Here is a tiny trained network, its code and every weight. The questions are about switching its units off for an input and a class, where a switched-off unit gives its printed mean instead of its output.

import numpy as np


def w(rows, s, z=0):
    codes = np.array(rows[::2]) - 128.0
    scale = np.full(codes.shape[1], s)
    scale[-1] = z or s
    return codes * scale


def f(y):
    return y / 2 * (1 + np.tanh(0.7978845608 * (y + 0.044715 * y**3)))


def log_softmax(a):
    a = a - a.max(-1, keepdims=True)
    return a - np.log(np.exp(a).sum(-1, keepdims=True))


def net(x, mask):
    res = np.array(x, float).reshape(1, 7) / 4 @ E
    y = f(res @ A[0][:, :-1].T + A[0][:, -1])
    res = res + np.where(mask, y, B[0][:, -1]) @ B[0][:, :-1]
    return log_softmax(res[-1] @ U[:, :-1].T + U[:, -1])


A, B = {}, {}
E = w([
[23,200,144,110],'x0',
[131,29,97,82],'x1',
[220,195,118,141],'x2',
[106,120,89,79],'x3',
[162,107,180,1],'x4',
[101,128,90,131],'x5',
[130,47,144,140],'x6',
],0.0077)
A[0] = w([
[145,203,99,121,158],'n0',
[99,155,153,112,86],'n1',
[171,49,84,174,235],'n2',
[38,109,119,121,128],'n3',
[66,152,96,150,164],'n4',
[75,157,77,126,74],'n5',
[95,114,50,148,249],'n6',
[128,101,205,234,201],'n7',
[178,153,73,167,230],'n8',
[112,72,154,88,85],'n9',
[122,143,85,88,68],'n10',
[99,58,131,116,135],'n11',
[128,156,188,103,235],'n12',
[87,84,175,134,59],'n13',
[162,123,135,232,190],'n14',
[120,95,181,121,227],'n15',
[133,147,93,72,112],'n16',
[156,88,121,124,235],'n17',
[108,182,59,85,108],'n18',
[116,76,248,126,82],'n19',
[25,204,157,109,123],'n20',
[162,166,163,141,141],'n21',
[183,118,134,69,254],'n22',
[70,87,191,110,152],'n23',
[156,93,103,152,252],'n24',
[22,50,164,88,199],'n25',
],0.012,0.0045)
B[0] = w([
[76,164,154,99,183],'n0',
[87,128,126,93,137],'n1',
[176,154,234,167,236],'n2',
[34,135,73,221,182],'n3',
[108,52,182,158,177],'n4',
[95,2,156,226,150],'n5',
[139,97,213,152,195],'n6',
[178,181,160,143,210],'n7',
[156,164,151,123,207],'n8',
[91,160,137,124,179],'n9',
[137,85,124,170,129],'n10',
[106,160,148,147,188],'n11',
[141,191,177,24,192],'n12',
[66,155,60,138,154],'n13',
[216,216,146,132,214],'n14',
[163,154,180,14,191],'n15',
[109,101,151,140,147],'n16',
[173,110,202,130,196],'n17',
[43,111,172,173,157],'n18',
[147,132,123,56,188],'n19',
[55,71,214,149,210],'n20',
[87,245,66,84,165],'n21',
[61,86,200,86,231],'n22',
[56,208,112,89,194],'n23',
[177,66,161,96,198],'n24',
[33,160,128,134,255],'n25',
],0.007,0.009)
U = w([
[86,221,113,139,100],'0',
[168,155,122,255,82],'1',
[65,82,173,197,187],'2',
[170,167,184,129,255],'3',
[122,95,46,152,36],'4',
],0.009,0.0043)

Each question gives the input, the list of numbers given to net, and the class t.
The units are the neurons (one row each of A and B). Each row of codes is followed by its name. A weight is (code - 128) times the scale printed after its matrix; where a second scale follows, it is the last column's (A, B and U).
mask holds one flag per neuron, in row order. A switched-off neuron (its flag False) gives its mean, the last column of its row in B, instead of its output. The means were averaged over made-up inputs and are rounded, as every weight is.
A unit's drop is (log p(t) with every unit on - log p(t) with that unit switched off) / (log p(t) with every unit on - log p(t) with every unit switched off).
The circuit of an input: a set's keep is (log p(t) with only the set's units on - log p(t) with every unit switched off) / (log p(t) with every unit on - log p(t) with every unit switched off). Starting from the 12 units with the biggest drops (on a tie, the unit counted first), units are removed one at a time, each time the one whose removal leaves the highest keep (on an exact tie, the one counted first), for as long as the keep stays at least 0.8.
units of the circuit, in order: the units of the circuit, biggest drop first
unit that matters most: the unit with the biggest drop
top k neurons: the k neurons with the biggest drops, biggest first
drop of u: that unit's drop, to one decimal
input [4,8,-1,-5,-7,-6,-8], class 1: top 2 neurons => n22, n25
input [4,3,-3,1,6,5,8], class 0: unit that matters most => n23
input [0,1,3,6,0,3,-3], class 2: units of the circuit, in order => n14, n18, n15
input [-1,-8,4,3,-7,5,4], class 1: units of the circuit, in order => n15, n12, n22
input [1,3,8,2,4,-2,-7], class 0: units of the circuit, in order => n2, n21
input [-8,4,-3,-3,2,6,8], class 3: units of the circuit, in order => n2, n15
input [8,3,-2,5,7,-8,3], class 0: units of the circuit, in order => n23, n25
input [5,-7,-3,-4,1,-1,-3], class 2: top 2 neurons => n20, n4
input [4,-1,-7,-5,-5,-7,6], class 0: top 2 neurons => n23, n7
input [1,-2,-6,-4,-8,-8,6], class 3: top 2 neurons => n14, n7
input [-1,-5,6,-2,-1,-1,-2], class 0: top 2 neurons => n21, n2
input [-6,-3,-8,-8,-1,1,1], class 3: drop of n12 => 0.0
input [1,-2,-7,-7,8,1,1], class 0: drop of n25 => 0.1
input [5,-3,-2,-6,3,1,1], class 0: drop of n24 => 0.2
input [4,8,7,5,4,5,-7], class 2: unit that matters most => n18
